Here is a tiny trained network, its code and every weight. The questions are about switching its units off for an input and a class, where a switched-off unit gives its printed mean instead of its output.

import numpy as np


def w(rows, s, z=0):
    codes = np.array(rows[::2]) - 128.0
    scale = np.full(codes.shape[1], s)
    scale[-1] = z or s
    return codes * scale


def norm(h):
    return h / np.sqrt((h * h).mean(-1, keepdims=True) + 1e-5)


def f(y):
    return y / 2 * (1 + np.tanh(0.7978845608 * (y + 0.044715 * y**3)))


def log_softmax(a):
    a = a - a.max(-1, keepdims=True)
    return a - np.log(np.exp(a).sum(-1, keepdims=True))


def net(x, mask):
    res = np.array(x, float).reshape(1, 7) / 4 @ E
    u = 0
    for l in range(3):
        y = f(norm(res) @ A[l][:, :-1].T + A[l][:, -1])
        res = res + np.where(mask[u : u + 7], y, B[l][:, -1]) @ B[l][:, :-1]
        u += 7
    return log_softmax(norm(res)[-1] @ U[:, :-1].T + U[:, -1])


A, B = {}, {}
E = w([
[253,155,130,123],'x0',
[150,148,35,202],'x1',
[123,91,40,127],'x2',
[83,82,101,174],'x3',
[125,197,123,231],'x4',
[186,45,151,163],'x5',
[110,161,116,160],'x6',
],0.0056)
A[0] = w([
[54,146,254,69,2],'L0N0',
[123,123,191,29,87],'L0N1',
[152,73,245,184,10],'L0N2',
[57,231,153,209,215],'L0N3',
[31,34,117,17,132],'L0N4',
[119,173,233,243,220],'L0N5',
[180,127,113,83,123],'L0N6',
],0.0087,0.0039)
B[0] = w([
[236,81,87,144,186],'L0N0',
[190,142,119,231,183],'L0N1',
[22,1,144,160,156],'L0N2',
[85,161,83,32,253],'L0N3',
[106,162,149,253,239],'L0N4',
[99,68,105,22,249],'L0N5',
[170,175,116,121,145],'L0N6',
],0.0088,0.0056)
A[1] = w([
[207,116,118,70,168],'L1N0',
[223,108,181,247,127],'L1N1',
[71,144,152,76,105],'L1N2',
[191,18,79,61,186],'L1N3',
[150,166,124,111,5],'L1N4',
[111,247,254,231,97],'L1N5',
[137,152,128,190,54],'L1N6',
],0.0058,0.0029)
B[1] = w([
[164,140,95,195,180],'L1N0',
[141,205,88,89,253],'L1N1',
[148,163,124,118,142],'L1N2',
[120,141,33,155,232],'L1N3',
[109,101,253,170,96],'L1N4',
[176,203,74,115,162],'L1N5',
[79,148,62,142,121],'L1N6',
],0.0067,0.0033)
A[2] = w([
[64,58,66,168,239],'L2N0',
[200,156,112,113,124],'L2N1',
[255,163,240,165,96],'L2N2',
[95,140,130,117,60],'L2N3',
[193,104,63,119,213],'L2N4',
[117,134,188,113,4],'L2N5',
[42,129,87,104,181],'L2N6',
],0.0099,0.0029)
B[2] = w([
[206,196,197,139,253],'L2N0',
[152,71,61,91,179],'L2N1',
[254,115,27,74,198],'L2N2',
[118,146,177,121,123],'L2N3',
[215,175,155,61,231],'L2N4',
[123,19,88,125,105],'L2N5',
[173,114,237,91,222],'L2N6',
],0.0069,0.0061)
U = w([
[77,3,138,138,2],'0',
[235,129,83,107,227],'1',
[124,129,181,196,129],'2',
[67,174,116,64,129],'3',
],0.017,0.006)

Each question gives the input, the list of numbers given to net, and the class t.
The units are the neurons (one row each of A and B). Each row of codes is followed by its name. A weight is (code - 128) times the scale printed after its matrix; where a second scale follows, it is the last column's (A, B and U).
mask holds one flag per neuron, layer by layer. A switched-off neuron (its flag False) gives its mean, the last column of its row in B, instead of its output. The means were averaged over made-up inputs and are rounded, as every weight is.
A unit's drop is (log p(t) with every unit on - log p(t) with that unit switched off) / (log p(t) with every unit on - log p(t) with every unit switched off).
The circuit of an input: a set's keep is (log p(t) with only the set's units on - log p(t) with every unit switched off) / (log p(t) with every unit on - log p(t) with every unit switched off). Starting from the 12 units with the biggest drops (on a tie, the unit counted first), units are removed one at a time, each time the one whose removal leaves the highest keep (on an exact tie, the one counted first), for as long as the keep stays at least 0.8.
circuit, biggest first: the units of the circuit, biggest drop first
unit that matters most: the unit with the biggest drop
k most important neurons: the k neurons with the biggest drops, biggest first
drop of u: that unit's drop, to one decimal
input [-4,3,-3,-3,3,8,-4], class 0: circuit, biggest first : L0N2
input [0,3,8,6,8,-5,2], class 3: circuit, biggest first : L0N3; L0N0; L2N2
input [-8,8,2,-6,-1,0,1], class 3: circuit, biggest first : L0N0; L2N2
input [5,-3,-3,7,8,8,4], class 0: circuit, biggest first : L0N2; L0N5
input [-2,-5,7,-7,5,8,6], class 2: circuit, biggest first : L0N2; L0N3
input [0,4,-8,8,1,4,2], class 0: circuit, biggest first : L0N2; L0N5
input [-1,-8,4,-3,6,7,-2], class 2: circuit, biggest first : L0N2; L2N0
input [-8,-6,-1,-6,-8,2,7], class 1: 2 most important neurons : L0N0; L2N2
input [0,-3,0,-1,2,-4,4], class 3: 2 most important neurons : L0N3; L2N2
input [1,0,2,7,8,-1,-8], class 3: 2 most important neurons : L0N3; L0N0
input [-6,-3,-2,0,-2,-2,1], class 2: 2 most important neurons : L0N4; L1N6
input [-3,1,1,-2,-2,-1,4], class 3: 2 most important neurons : L1N5; L0N2
input [1,7,5,8,-5,-6,1], class 2: drop of L2N2 : 0.4
input [-7,1,4,7,6,7,-4], class 2: unit that matters most : L2N0
input [-6,0,-3,4,8,6,4], class 3: drop of L0N3 : 0.2
input [-7,7,5,2,7,-5,-5], class 3: drop of L0N3 : 0.2
